Here is a tiny trained network, its code and every weight. The questions are about switching its units off for an input and a class, where a switched-off unit gives its printed mean instead of its output.

import numpy as np


def w(rows, s, z=0):
    codes = np.array(rows[::2]) - 128.0
    scale = np.full(codes.shape[1], s)
    scale[-1] = z or s
    return codes * scale


def f(y):
    return y / 2 * (1 + np.tanh(0.7978845608 * (y + 0.044715 * y**3)))


def log_softmax(a):
    a = a - a.max(-1, keepdims=True)
    return a - np.log(np.exp(a).sum(-1, keepdims=True))


def net(x, mask):
    res = np.array(x, float).reshape(1, 2) / 4 @ E
    y = f(res @ A[0][:, :-1].T + A[0][:, -1])
    res = res + np.where(mask, y, B[0][:, -1]) @ B[0][:, :-1]
    return log_softmax(res[-1] @ U[:, :-1].T + U[:, -1])


A, B = {}, {}
E = w([
[40,219,108],'x0',
[158,171,254],'x1',
],0.006)
A[0] = w([
[131,104,3,73],'n0',
[187,7,140,93],'n1',
[165,186,226,77],'n2',
[134,142,124,254],'n3',
[212,95,116,112],'n4',
[65,255,87,95],'n5',
[110,120,119,65],'n6',
[108,95,65,175],'n7',
],0.015,0.0069)
B[0] = w([
[85,91,198,218],'n0',
[87,77,83,238],'n1',
[88,77,193,224],'n2',
[253,81,109,254],'n3',
[113,102,104,187],'n4',
[88,61,76,246],'n5',
[88,136,136,105],'n6',
[153,144,157,217],'n7',
],0.052,0.0056)
U = w([
[66,74,20,107],'0',
[101,99,254,148],'1',
[229,149,93,253],'2',
[82,145,115,28],'3',
],0.011,0.003)

Each question gives the input, the list of numbers given to net, and the class t.
The units are the neurons (one row each of A and B). Each row of codes is followed by its name. A weight is (code - 128) times the scale printed after its matrix; where a second scale follows, it is the last column's (A, B and U).
mask holds one flag per neuron, in row order. A switched-off neuron (its flag False) gives its mean, the last column of its row in B, instead of its output. The means were averaged over made-up inputs and are rounded, as every weight is.
A unit's drop is (log p(t) with every unit on - log p(t) with that unit switched off) / (log p(t) with every unit on - log p(t) with every unit switched off).
The circuit of an input: a set's keep is (log p(t) with only the set's units on - log p(t) with every unit switched off) / (log p(t) with every unit on - log p(t) with every unit switched off). Starting from all 8 units, units are removed one at a time, each time the one whose removal leaves the highest keep (on an exact tie, the one counted first), for as long as the keep stays at least 0.8.
units of the circuit, in order: the units of the circuit, biggest drop first
unit that matters most: the unit with the biggest drop
k most important neurons: the k neurons with the biggest drops, biggest first
drop when u is switched off: that unit's drop, to one decimal
input [3,-3], class 2: units of the circuit, in order -> (n1 n2)
input [-3,-3], class 2: most important neuron -> (n5)
input [7,7], class 0: 3 most important neurons -> (n5 n0 n7)
input [2,3], class 2: units of the circuit, in order -> (n0 n1)
input [-2,2], class 2: units of the circuit, in order -> (n5 n0)
input [-1,3], class 2: units of the circuit, in order -> (n0 n5)
input [-2,-2], class 2: units of the circuit, in order -> (n5 n2)
input [-6,-8], class 1: 3 most important neurons -> (n0 n7 n5)
input [3,-4], class 1: 2 most important neurons -> (n0 n1)
input [-5,5], class 0: 3 most important neurons -> (n1 n0 n7)
input [-4,-5], class 1: 3 most important neurons -> (n0 n5 n7)
input [3,-5], class 1: 2 most important neurons -> (n0 n1)
input [-6,-7], class 1: 3 most important neurons -> (n0 n7 n5)
input [-7,6], class 0: unit that matters most -> n1
input [-7,5], class 0: drop when n1 is switched off -> 1.1
input [3,-8], class 1: drop when n0 is switched off -> 0.4
input [1,-6], class 1: drop when n0 is switched off -> 0.5
